In the rows, 128 means zero.
Here are made-up nodes, facts about them, and rows of numbers that follow some of those facts. Name the node behind each unnamed row.

There are 4 kinds of fact about the nodes: τ, χ, Π, ψ.
klobar τ: groklem, drezukle
grubros τ: fudram, gabi
puda τ: vivum, gririm, sketor, zafo, dugu, nuzem
sapli τ: skegrim
volis τ: griro
dabre τ: drezukle, deduk, ratre, tibra
skotrin τ: traplados
fidruk τ: zagir, dreflol, klatak
lilo τ: stugom
faro τ: denale, brotrir
gepon τ: kitrer, dites
padrek τ: groklem
fluske τ: sodrom
kluple τ: tripipom, bida
totil τ: groklem, pogotrik, loplilen
vasun τ: griro, skegrim, plogrin
seval τ: brori, lifem, tripipom
brostol τ: lisel
trukam τ: trisel, groklem
rapopla τ: deduk
vodu τ: lezu, biple, tibun
plogromal τ: gostom, trabos, drezukle, kluki
flodar τ: zimun
revul τ: noskir
miror τ: drevotok, plupos
selim τ: zimun, sufes, dites
[klobar, grubros, mivir, volis, plola, plozis, skegrim, flaflar, trukam, rapopla, grugistok, traplados, dugu, trabos] χ 793
[babru, puda, kodan, lilo, bavi, faro, zimos, lezu, gepon, brostol, drevotok, vodu, flodar, klevun, miror] χ 202
[pogotrik, gririm, sapli, loplilen, dabre, klatak, kluki, zagir, gepli, zimun, fluske, bruse, sketor, vasun, seval, biple, mogal, griro, vivum, dreflol, gome, dites, selim, zafo, brotrir] χ 37
[fudram, denale, trisel, baplunes, skotrin, zetuzul, nuzem, stugom, bida, noskir, tripipom, drezukle, padrek, lifem, plupos, totil, gostom, lisel, tibun, plogromal, stogre, sufes, revul, gabi, tibra, bolel, brori] χ 592
[groklem, fidruk, radra, sodrom, ratre, brimuste, plogrin, ditupak, ninon, kluple, deduk, kitrer, noske] χ 189
babru Π grugistok
pogotrik Π mogal
fudram Π sapli
baplunes Π stogre
loplilen Π totil
dabre Π tibun
skotrin Π drevotok
zetuzul Π denale
kodan Π klevun
fidruk Π brori
stugom Π kluki
bida Π gome
noskir Π stugom
gepli Π brotrir
gepon Π bruse
brimuste Π babru
flaflar Π loplilen
padrek Π noske
ninon Π seval
kluple Π trukam
sketor Π lisel
totil Π sketor
seval Π klatak
deduk Π selim
trukam Π plola
drevotok Π drezukle
biple Π dites
rapopla Π noskir
mogal Π kodan
tibun Π dugu
revul Π skotrin
dreflol Π zimos
grugistok Π flaflar
tibra Π ditupak
klevun Π lezu
selim Π volis
dugu Π flodar
zafo Π vivum
trabos Π tibra
brotrir Π bolel
ψ 486 <- klobar, babru, pogotrik, sapli, baplunes, faro, plozis, ratre, gepli, lezu, gepon, brimuste, dreflol
ψ 886 <- fudram, mivir, loplilen, groklem, dabre, bavi, radra, zagir, biple, stogre, sufes, traplados, dugu, brori
ψ 776 <- grubros, puda, zetuzul, fidruk, klatak, lilo, stugom, sodrom, zimos, skegrim, plogrin, lifem, fluske, kluple, bruse, sketor, totil, deduk, brostol, tibun, plogromal, flodar, noske, grugistok, tibra, dites, zafo
ψ 696 <- denale, trisel, volis, skotrin, kluki, nuzem, bida, noskir, tripipom, zimun, drezukle, flaflar, ditupak, padrek, plupos, vasun, seval, lisel, trukam, rapopla, mogal, vodu, griro, vivum, gabi, klevun, bolel, miror, selim, brotrir
ψ 929 <- gririm, kodan, plola, ninon, gostom, drevotok, kitrer, revul, gome, trabos

Known rows:
[161 152 128 116 131 131 104 111 116 140 126 108 170 110 148 134 122 118
 129 106 141 142 119 149 157 152 176 107 146 121 121 120 150 136 145 140
 110 146 129 163 149 133 139 123]: fidruk
[150 122 124 120 101 118 117 159 176 113 146 133 121 136 148 136 114 166
 130 113 103 133 129 126 127 117 110 162 124  93 118  97 129 145 148  86
 102 109 154 104 138 123 139 130]: dugu
[140 122 133 131 103 124 132 160 130 126 140 117 121 137 134 131 130 144
 131 106 114 119 136 138 141 135  99 156 130  97 112 111 134 144 124  97
  98 123 146 116 119 123 126 118]: gome
[157 131 119 132 101 156 127 147 135 145 132 110 125 133 125 122 129 163
 123 107 117 116 108 121 145 142 106 133 105 110 112 124 124 144 133 105
 115 123 154  85 126 125 130 126]: bruse
[160 125 115 131 113 174 130 150 140 132 107 127 130 137 131 114 137 161
 127 108 104 109 117 154 113 130 116 132 115 115 128 125 109 137 135 121
 135 116 146  82 130 129 150 129]: lifem
[153 128 111 118 110 137 141 139 126 134 129 104 130 138 125 131 138 151
 129 110 112 110 108 103 158 132 121 122 112 126 107 115 136 153  84 134
 103 120 168 117 138 140 119 117]: klatak
[ 95 124 131 119 110 101 147 148 135 121 133 121 126 129 136 145 131 131
 146 113 116 107 130  96 122 132  97 135 132 126 104 117 145 145  76 110
  84 105 148 102 151 144 135 137]: dreflol
[134 120 120 111 100 150 130 138 137 132 129 132 136 141 134 123 135 156
 135 127 116 127 125 124 126 140  93 145 135 101 112 137 137 133 119 101
 102 129 119  85 122 125 143 124]: kodan
[125 127 101  49  84 163  91 110 195 122 159 149  92 121 139  83  88 107
 134 175 130 128  86  87 140 114 121 138 143 137 151 123  92 104 126  92
   6 102 166  96 101  32 151 130]: groklem
[136 145 103 101 143 159 147 153  90 127 127 137 160 134 112 105 143 132
 133 106 120  97 138 126 115 109 120 143 135 129 117 133 128 124 107 128
 169  97 113 111 122 136 130 138]: tripipom
[ 89 141 127 106 131 110 149 147 128 131 153 129 136 100 109 110 112 124
 142 121 124  98 134  92 122 116 101 147 117 141 110 144 134 130  91  97
 106  85 132  98 126 110 136 159]: pogotrik
[164 141 140 124 116 144  97  99 121 152 121 121 169 117 150 141 111 132
 129 110 139 149 114 143 142 173 166 103 146 107 127 133 151 136 180 124
 118 149 119 144 153 145 154 126]: kluple
[136 121 129 132 101 122 129 161 131 127 141 120 123 133 131 129 130 140
 131 108 110 122 135 136 142 141  95 157 130  98 112 112 134 150 123  98
 100 125 148 113 116 126 128 114]: gririm
[126 120 118 113 109 165 140 154 130 126 114 140 129 146 132 120 132 143
 135 117 108 104 126 140  96 131  95 149 142 111 124 124 118 132 130 105
 125 110 135  81 119 129 150 129]: gostom
[157 159 153 109 145 132 101 119 107 155 138 134 157 119 160 196 164 110
 153 115 125 155 139 133 112 198 173 101 143  93 107 115  93 133 175  91
 111 174 105 133 104 124 141 116]: volis
[161 146 129 125 128 132 109 114 105 137 120 111 167 112 148 135 113 121
 141 105 140 151 113 152 169 152 176 101 148 120 125 123 145 144 139 137
 109 145 120 164 147 136 135 125]: lilo
[141 147 143 115 135 134 130 126  96 127 111 129 158 119 144 140 123  86
 149 104 138 127 132 163 123 143 159 114 163 124 133 109 125 136 152 130
 122 132 118 156 146 142 145 130]: revul
[122 144 112 103 132 133 139 145  98 141 156 132 151 115 105 106 137 135
 130 116 117  99 140  96 138 113 110 148 121 131 108 140 147 124  93 111
 128  99 128 113 122 127 125 141]: trabos
[141 164 128  61 127 147 100  92  89 149 163 140 140 104 118 100  89  50
 140 138 154 120 111  97 157 143 172 119 159 151 142 127 117 113 137 122
  67 109 135 181  90  68 127 125]: trukam
[114 148 103  90 132 122 145 145 135 127 154 129 138 114 110 107 118 138
 136 116 128 113 125  79 142  91 113 139 110 139 108 127 126 126 105 100
 117  83 136 102 136 101 124 161]: loplilen
[130 148 105 102 137 163 152 156  91 126 128 136 155 132 109 104 138 132
 134 108 118  96 138 124 113 107 115 147 129 136 119 131 126 122 103 124
 161 105 121 106 123 131 129 139]: bida

Rows to name:
No name comes twice in this set of rows, the named rows included.
[108 138 162 126 119 110 118 109 136 140 121 139 160 108 150 146 101 118
 153 121 138 152 126 130 111 168 135 118 165 104 125 135 148 135 166  95
  84 135  99 125 158 138 159 146] => faro
[176 132 141 154 103 129 107 111 113 135 113 115 175 120 146 121  77 129
 127  97 151 160 115 175 175 151 156 119 163  99 135 119 179 156 182 135
 124 140 124 176 179 158 146 124] => flodar
[ 98 137 156 131 118  94 129 113 111 129 117 127 174 102 142 132  92 103
 150 107 143 147 129 139 137 143 138 123 179 117 123 124 185 146 141 119
  95 124 101 155 186 160 152 151] => gepon
[159 166 161 121 161 118 108 121 105 155 140 135 151 123 167 213 166 108
 160 111 124 157 140 131 110 207 172  94 127  96  98 113  70 138 173  84
 110 177 103 128  88 113 133 120] => vasun
[160 130 140 131 123 160 114 133 109 136 104 110 144 105 144 112 116 103
 132  96 147 135 119 194 155 148 159 103 156 125 144 103 109 130 181 125
 109 149 137 145 141 110 153 136] => plogromal
[120 136 162 102 102 112  89 101 152 125 148 140 111  96 154 124  63  55
 149 140 145 139 107 133 144 159 161 130 179 130 156 108 121 129 163  96
  16 112 151 168 125  76 147 127] => klobar
[ 90 142 120 113 142 131 153 159 126 117 126 138 151 106 120 110 129 128
 148 116 115  90 138 119  95 108 114 149 131 142 120 142 125 123  92 108
 137  80 120  90 137 131 142 161] => baplunes
[159 149 123  77 112 161 107 105 127 129 114 127 121 122 150 118  92  67
 148 135 141 122  85 131 145 149 188  90 154 156 159 110  90 133 129 154
  60 119 170 175 120  93 140 114] => totil
[154 144 136  70 104 181  96  98 125 138 126 157 113 125 141 109  81  51
 147 148 149 132  93 143 125 160 159 109 179 135 170 113  76 119 178 111
  50 124 145 155  92  60 152 118] => padrek

Now the same nodes, written a new way:
Some rows with their names:
[148 122 134 101 101 120  69  71 152 117 117 117 113 123 165 120 103 107
 133 150 163 125 164 129 140 131 134 112 117 129 121 132 130 131 110 149
 141 133]: plola
[127 146 123 120 131 124 129 106 126 121 120 123 124 122 120 131 119 136
 115 137 129 125 123 110 132 114 129 142 109 141 118 138 133 120 136 141
 141 130]: klevun
[114 143 133 186 125 107  99 188 120 149   4 124 112 124  99 149 159 126
 126  53  78  85 150 121 112 211  97  93  87  86  37 181 136 129 135  84
 111 155]: vasun
[124 124 151 138 112 113 133 161 130 147 116 131 159 137 121 144 119 126
 119 129 103 129 115 141 109 167 126 105 132 138 153 117 143 120 127 100
 106 106]: faro
[133 126 115 130 132 141 130 108 126 119 136 128 111 120 120 120 130 118
 129 116 141 134 136 137 134 106 124 131 122 120 122 144 131 126 125 139
 158 136]: denale
[124 139 123 123 134 119 130 123 129 115 122 121 124 125 118 130 129 135
 117 134 127 122 132 120 122 103 126 146 107 137 116 145 129 134 134 130
 142 127]: brotrir
[150 147 113 128  84  87 124 146 172 119 200  93  94 194 174 145 143  90
 159  87  72 128 129 116 130 148 110  92 121  95 148  95 120  38 125 135
 101  92]: rapopla
[117 128 128 145 114 105 133 164 146 123 125 121 146 128 128 144 149 127
 129 103  82 109 136 110 103 132 126 108 120 134 117 133 134 108 112 106
 116 123]: seval
[129 132 146 120 133 119 130 140 118 133 117 128 139 139 115 129 114 129
 110 157 139 139 117 158 119 125 122 144 118 139 151 135 134 155 147 111
 133 109]: gepli
[121 144 131 125 144 130 159 124 122 142 136 112 115 138 101 108 119 154
 119 135 140 146  98 113 135 120 140 146 124 151 122 132 113 124 158 128
 124 124]: zimos
[141 147 144 117 109 107  84  94 152 115 103 131 126 110 152 129 118 108
 109 155 144 129 161 119 121 128 135 135 106 152 110 134 153 141 113 125
 148 134]: drevotok
[118 139 130 127 147 125 159 140 124 137 137 111 117 141 100 108 129 154
 123 134 138 142 106 121 127 108 137 150 124 148 119 140 109 141 159 118
 126 121]: bruse
[125 139 122 122 134 120 130 122 129 114 120 123 125 123 119 131 129 136
 120 136 126 121 131 119 124 101 127 148 108 137 116 146 129 136 136 131
 143 128]: mogal
[125 139 127 119 142 118 114 142 113 110 110 149 135 110 162 145 149 111
  85 159 136 110 138 139 134 109 107 159 106 114 121 116 144 138 115 139
 138 149]: biple
[112 125 135 149 130 114 161 178 138 146 135 114 140 142 106 123 146 150
 137 103  94 130 111 112 108 138 139 114 140 145 118 127 114 119 137  96
  98 115]: fluske
[123 115 145 115 102 120  77  92 148 116 116 124 141 104 148 127 115 110
 111 153 157 117 168 114 112 118 146 118 117 158 130 135 136 145  95 129
 143 141]: kitrer
[132 125 115 133 129 138 130 113 127 119 137 127 111 122 121 121 132 118
 129 111 138 132 137 138 131 108 123 126 122 121 123 143 132 123 122 137
 154 134]: noskir
[127 115 120 151 115 131 133 145 140 125 134 134 133 120 126 136 147 116
 146  86  97 121 141 126 115 137 125  98 139 117 121 131 137 108 104 118
 129 130]: skotrin
[132 127 115 131 129 138 131 111 128 118 140 128 110 122 121 120 133 117
 128 113 138 133 138 137 133 107 123 129 120 121 123 143 131 123 124 137
 156 133]: bida
[123 116 124 156 112 122  95 142 126 151  54 110 106 137 123 140 132 127
 146  65 101  89 143 122 135 203 109  69 110  81  76 157 116  97 125 123
 104 147]: volis
[139 143 142 117 112 106  83 106 151 109 100 131 128 110 149 127 125 108
 113 156 145 127 167 127 114 114 132 143 105 149 106 142 147 160 115 116
 152 132]: gririm

Name these rows:
No name comes twice in this set of rows, the named rows included.
[124 124 124 138 142 144 160 131 122 143 154 117 103 139 102  97 134 136
 134 112 148 152 111 140 135 115 134 129 137 132 126 138 111 127 146 123
 139 128] => stugom
[141 126 111 124 142 159 129  95 115 113 124 152 126 106 118 126 119 136
 156 129 138 135 136 129 139 109 131 146 146 118 123 136 135 155 127 146
 152 134] => trisel
[133 119 115 104 125 134 117  83 129 123 135 107 109 136 134 122 107 134
 136 132 149 120 128 122 149 116 127 118 119 117 131 136 109 109 131 163
 135 130] => flaflar
[116 132 128 126 141 137 147 121 117 140 148 105 110 150 101 108 119 148
 129 131 149 139 104 112 134 120 140 143 126 142 134 133  97 129 158 133
 120 126] => noske
[141 176 121 131 113  91 155 156 152 126 224  83  67 216 138 117 145  99
 138 112 110 159 102 117 131 122 119 149 111 123 156 101 103  68 171 122
 111  89] => deduk
[114 131 129 129 138 132 149 128 121 142 150 103 111 152 102 108 123 145
 126 127 145 138 105 113 132 122 138 137 126 142 134 133  98 122 154 128
 118 126] => sodrom
[156 181 118 139 103  70 123 203 162  96 188 143 117 178 211 174 184  64
 126 120  48 125 137 128 119 140  89 148 118  84 148  61 159  69 115 116
  99 101] => dabre
[ 67  47 145 138 106 126 153 164 149 139 130 121 229  65 109 139 143 165
 101 112  96  85 137  95  72  99 166  52 153 192 145 137 129 114  48 101
 108 140] => selim
[144 145 120 153 122 123 165 166 146 135 192 124 106 170 129 122 152 116
 173  88  87 159 111 128 126 142 128 124 157 112 140  99 123  97 143 108
 106  99] => plogromal
[165 164 104 127 121 124 135 120 143 100 186 137  95 159 151 136 138  98
 169 114 100 154 132 130 138 113 115 154 137 101 141 106 141 108 140 141
 141 102] => drezukle
[120 150 127 159 138 115 104 149 113 136  33 118  97 124  99 134 142 129
 113  90 119 101 143 128 126 165 102 128  80 101  56 182 129 143 148 107
 137 152] => griro
[128 124 145 117 126 129 120 123 111 135 127 122 132 147 118 130 103 122
 116 153 152 135 117 149 126 137 125 136 120 133 164 129 123 143 147 124
 127 114] => brimuste
[134 130 144 114 141 131 131 129 111 130 108 142 150 127 113 133 103 140
 124 166 140 138 117 153 123 127 128 153 133 139 153 131 137 175 149 115
 130 108] => pogotrik
[119 129 153 173 120 105 110 199 118 159  35 129 136 139 102 146 139 121
 121  89  93 106 133 157 104 212 103  93 108 104  96 154 140 145 142  70
 103 127] => sapli

Now the same nodes, written a new way:
Known rows:
[138 130 130 127 153 121 114 136 140 109 133 146 123 140 119 146 163 118
 110 136 127 113 123 105 122 137 126 173 140 134 135 131]: lezu
[ 89 167 167  96  62 105 151  75 199 215 115 134  93 148 127 145  62 179
 169 150 143 126 122 121 155  64 160 121 151  98 161  72]: selim
[128 158 142 132  70 152 123 102 187 170 157 169 102 137 153 134 116  97
 103 180 111  89 133 124 110 125 151 139 155 142 158  94]: sufes
[133 136 139 136 151 117 112 107 130 103 144 116 123 133 142 140 152 123
 141 114 133 173 132  87 124 135  88 130 115 133 120 147]: brimuste
[126 140 118 118 144 128 118 152 136 130  97 158 120 138 132 144 160 133
 133 144 124 115 121 129 123 153 138 179 135 119 151 140]: drevotok
[108 149 118 115 126 113 141 157 148 136  69 139 111 143 125 127 130 147
 141 145 121 141 122 157 135 138 141 153 133 101 149 130]: klevun
[151 117 102 147 122 138 124 128 142 131 143 147  95 130 142 131 117 103
 101 157 124 108 128 147 109 151 122 128 122 136 166 140]: stogre
[ 86 144 138 152 121 127 150 158 103 174 112 133 151 136 120 137 104 154
 154 122 144 103 106 151 145 116 149 161 157 133 146 100]: brotrir
[150 127 123  99 160  94 114 101 173 105 132 130 102 141 124 149 136 135
 110 133 126 143 133  98 125 120 111 130  95 108 152 148]: faro
[164 158 167  95 160 118 162  88 136  53 158 165 113 128 138 102 161 157
 130 141 149 142 123 101 116 101  91  57   7  92  88 215]: puda
[ 87 196 163 169 138 155 186 162  78 144 116 162 164 120 136 133 127 165
 180 134 158  99 100 161 117 153 158 130  92 121 110 145]: vivum
[140 104  90 163 135 132 109 151 127 132 137 144 109 139 128 129 123  93
  90 152 116  98 124 148 110 155 126 162 135 167 167 135]: brori
[119 120  92 158 123 139 134 159 130 135 114 147 121 139 122 132 116 123
  97 137 105 112 115 180 132 151 138 165 157 153 163 116]: bida
[177  94 103 121 105 168 107 109  96  79 156 115 163  94 128  92 134  85
  96  97 113 127 159 132 123 149 121  81 151 137  74 122]: tibra
[103 125 128 128 135 123 132 123 130 174 138 130 129 137 129 149 103 147
 159 119 143 108 110 121 136 132 140 151 127 135 147 115]: gome
[150 113 145  91 141 100 117 115 153  86 147 128 119 134 107 109 157 127
 101 129 119 132 124  97 127  76 109 105 112 117 115 143]: lilo
[142 122 154 119 134 115 123 123 132 101 147 119 142 134 116 113 155 129
 108 120 136 129 134  89 123  74 116 117 121 134  96 142]: grugistok
[147 117  79 108  90 148 133 126 128 130  87 104 128 101 135 121  85 114
 127 122 106 167 164 193 139 188 145  82 132  96 138 119]: padrek
[138 123 164 141 140 120 114 122 103  86 155 116 140 124 130 100 173 115
 118 109 128 147 132  88 123  89  88 110 137 149  76 151]: sodrom
[129 106 155 128 137 115 127 114 114 123 171 118 141 129 112 126 120 140
 124 110 142 104 119  83 141  54 127 110 125 143  96 117]: bruse
[123 127 104  82 106 119 139 132 136 132  52  92 130 108 126 122  98 144
 164 115 122 186 153 167 142 161 134  99 123  72 133 124]: trukam

Name these rows:
No name comes twice in this set of rows, the named rows included.
[160 118  77 122 110 176 118 128 105 121 114 125 143  98 148 118 108  84
 123 118 103 139 157 165 123 212 142 124 148 118 128 111] => gostom
[ 98 152 144 143 128 125 139 140 121 127  94 121 123 136 135 131 127 141
 158 130 129 182 129 155 135 139 111 128 134 122 125 135] => ditupak
[156 124 127 123 137 150 102 115  93  94 118  85 159 103 140 134 156 103
 149  97 124 185 155 100 120 183 107 110 138 113  79 128] => ratre
[121 198 124 166 123 185 185 144  95 111 129 190 134 113 157 121 145 126
 129 156 123 110 120 191 104 183 137 114  83 129 126 163] => nuzem
[145 111 163 119 145  93 107 102 155  87 158 106 109 131 122 102 151 130
 118 117 117 175 133  79 132  70  69  70  95 137  96 161] => fidruk
[ 94 117 116 129 138  93 141 162 143 154  85 120 105 145 112 138 110 159
 139 133 126 145 110 159 136 115 126 149 121 118 166 127] => volis
[ 75 170 176 131  70 135 147 128 148 205 122 152 145 135 140 148  96 165
 158 142 144  94 116 130 151  96 182 162 193 129 131  67] => zimun
[123  99 127 137 173  94 114 105 135 147 168 108 114 141 112 152 104 150
 128 101 137 119 107  99 150  94 128 152 112 153 157 119] => sapli
[133 120 100 105 128 151 122 151 105 132  86 102 153 102 143 140 134 119
 160 117 133 150 147 137 117 195 147 150 151 107 115 111] => trabos
[132 130 129 130 136 164 100 164  68 102  78  93 158  99 146 126 160  83
 156 119 132 171 161 128 117 204 116 115 157 116  87 126] => groklem
[100 119 119 120 119 149 145 156  86 161  74  91 172 103 123 136  94 137
 180  97 140 128 144 161 145 167 162 132 175 101 109  87] => kluki

